Below is a small trained network, with its code and all its weights. Each question gives an input and a class and asks what happens when units are switched off, that is, made to give their printed mean instead of their output.

import numpy as np


def w(rows, s, z=0):
    codes = np.array(rows[::2]) - 128.0
    scale = np.full(codes.shape[1], s)
    scale[-1] = z or s
    return codes * scale


def f(y):
    return np.maximum(y, 0)


def log_softmax(a):
    a = a - a.max(-1, keepdims=True)
    return a - np.log(np.exp(a).sum(-1, keepdims=True))


def net(x, mask):
    res = np.array(x, float).reshape(1, 5) / 4 @ E
    y = f(res @ A[0][:, :-1].T + A[0][:, -1])
    res = res + np.where(mask, y, B[0][:, -1]) @ B[0][:, :-1]
    return log_softmax(res[-1] @ U[:, :-1].T + U[:, -1])


A, B = {}, {}
E = w([
[169,233,95,163,189,76],'x0',
[69,193,96,36,43,54],'x1',
[91,192,161,73,165,208],'x2',
[167,100,39,82,140,167],'x3',
[38,145,61,250,93,163],'x4',
],0.012)
A[0] = w([
[98,102,205,169,141,90,129],'n1',
[154,75,164,152,144,165,69],'n2',
[181,103,165,181,200,238,58],'n3',
[181,167,161,104,165,94,3],'n4',
[189,185,137,174,163,118,88],'n5',
[103,85,156,114,103,169,54],'n6',
[87,114,166,96,105,197,108],'n7',
[89,151,218,154,163,101,89],'n8',
[211,124,159,71,130,160,88],'n9',
[134,75,124,196,165,137,145],'n10',
[180,85,158,199,184,163,83],'n11',
[161,201,103,148,169,99,82],'n12',
[97,71,172,123,104,196,79],'n13',
[70,132,146,87,151,180,81],'n14',
[73,152,97,65,32,82,64],'n15',
[165,180,97,183,170,95,93],'n16',
[54,133,106,236,134,195,130],'n17',
[120,15,173,136,92,160,85],'n18',
[186,189,104,172,213,103,70],'n19',
[93,67,163,96,134,146,64],'n20',
[156,89,169,96,169,115,19],'n21',
[90,213,174,88,163,245,77],'n22',
[165,111,192,88,120,130,106],'n23',
[97,156,208,130,94,143,210],'n24',
[144,84,163,157,164,152,4],'n25',
[208,119,201,95,146,78,45],'n26',
[75,156,69,179,105,143,57],'n27',
[157,72,12,95,123,107,118],'n28',
[158,124,69,88,124,197,75],'n29',
[173,125,45,107,161,169,130],'n30',
[130,136,230,166,83,91,64],'n31',
[161,57,91,133,43,103,122],'n32',
[173,89,59,115,129,163,79],'n33',
[155,83,167,194,95,9,137],'n34',
[103,43,132,127,107,101,76],'n35',
],0.013,0.0062)
B[0] = w([
[66,181,153,134,101,234,176],'n1',
[147,194,121,72,111,70,184],'n2',
[128,220,198,115,61,51,244],'n3',
[58,107,69,135,114,85,169],'n4',
[103,148,70,84,162,141,183],'n5',
[41,110,112,73,194,99,172],'n6',
[105,127,56,128,203,69,192],'n7',
[15,136,162,137,155,255,174],'n8',
[76,109,85,160,90,110,198],'n9',
[194,182,113,115,75,97,205],'n10',
[132,209,151,84,75,63,219],'n11',
[23,98,100,41,184,100,187],'n12',
[16,111,104,118,222,88,199],'n13',
[172,173,96,134,166,111,176],'n14',
[126,215,216,61,72,29,241],'n15',
[79,133,47,78,168,113,192],'n16',
[102,33,56,131,49,105,249],'n17',
[37,135,67,93,216,94,216],'n18',
[49,111,82,70,221,107,206],'n19',
[50,123,96,105,183,114,173],'n20',
[97,99,70,177,57,96,168],'n21',
[250,217,10,234,156,109,217],'n22',
[106,65,72,162,53,86,184],'n23',
[125,175,113,147,102,156,195],'n24',
[138,179,167,129,38,93,169],'n25',
[85,49,60,190,53,69,196],'n26',
[111,48,59,109,62,92,202],'n27',
[89,246,110,181,89,210,214],'n28',
[6,178,155,162,57,216,180],'n29',
[13,157,145,173,137,174,199],'n30',
[9,186,179,157,73,232,175],'n31',
[124,147,65,152,168,72,208],'n32',
[32,181,194,195,136,205,186],'n33',
[200,235,45,195,181,164,217],'n34',
[84,161,34,101,228,97,179],'n35',
],0.0092,0.017)
U = w([
[96,113,118,66,181,105,72],'0',
[133,161,157,70,86,82,49],'1',
[85,142,142,142,112,187,83],'2',
[115,66,100,141,80,99,95],'3',
[159,152,96,169,165,111,187],'4',
[125,132,118,127,133,120,197],'5',
[232,48,224,80,191,235,7],'6',
[250,63,203,132,141,150,7],'7',
],0.018,0.013)

Each question gives the input, the list of numbers given to net, and the class t.
The units are the neurons (one row each of A and B). Each row of codes is followed by its name. A weight is (code - 128) times the scale printed after its matrix; where a second scale follows, it is the last column's (A, B and U).
mask holds one flag per neuron, in row order. A switched-off neuron (its flag False) gives its mean, the last column of its row in B, instead of its output. The means were averaged over made-up inputs and are rounded, as every weight is.
A unit's drop is (log p(t) with every unit on - log p(t) with that unit switched off) / (log p(t) with every unit on - log p(t) with every unit switched off).
The circuit of an input: a set's keep is (log p(t) with only the set's units on - log p(t) with every unit switched off) / (log p(t) with every unit on - log p(t) with every unit switched off). Starting from the 12 units with the biggest drops (on a tie, the unit counted first), units are removed one at a time, each time the one whose removal leaves the highest keep (on an exact tie, the one counted first), for as long as the keep stays at least 0.8.
units of the circuit, in order: the units of the circuit, biggest drop first
top k neurons: the k neurons with the biggest drops, biggest first
drop when u is switched off: that unit's drop, to one decimal
input [-5,-4,7,-2,6], class 4: units of the circuit, in order => n22
input [8,-6,-8,-4,4], class 0: top 4 neurons => n19, n12, n16, n22
input [8,3,0,0,-7], class 0: top 2 neurons => n19, n12
input [-1,2,0,7,8], class 3: top 2 neurons => n27, n17
input [-5,6,7,-7,-8], class 3: top 2 neurons => n23, n26
input [4,-8,-8,-7,7], class 1: top 3 neurons => n11, n10, n3
input [-4,-4,3,-2,1], class 0: top 2 neurons => n13, n15
input [5,-2,-4,2,3], class 0: top 3 neurons => n22, n19, n12
input [-4,-2,-8,7,5], class 4: top 2 neurons => n32, n35
input [2,4,-3,6,-6], class 2: units of the circuit, in order => n28, n30
input [0,4,5,-5,-6], class 3: units of the circuit, in order => n26, n23
input [5,-4,8,0,-7], class 4: top 3 neurons => n22, n17, n27
input [7,5,8,2,0], class 4: top 3 neurons => n22, n18, n13
input [-2,5,-6,0,5], class 4: units of the circuit, in order => n34
input [2,-2,6,-5,-3], class 4: drop when n30 is switched off => 0.3
input [6,3,8,6,-2], class 4: drop when n22 is switched off => 3.7
input [0,2,6,0,6], class 3: drop when n17 is switched off => 1.0
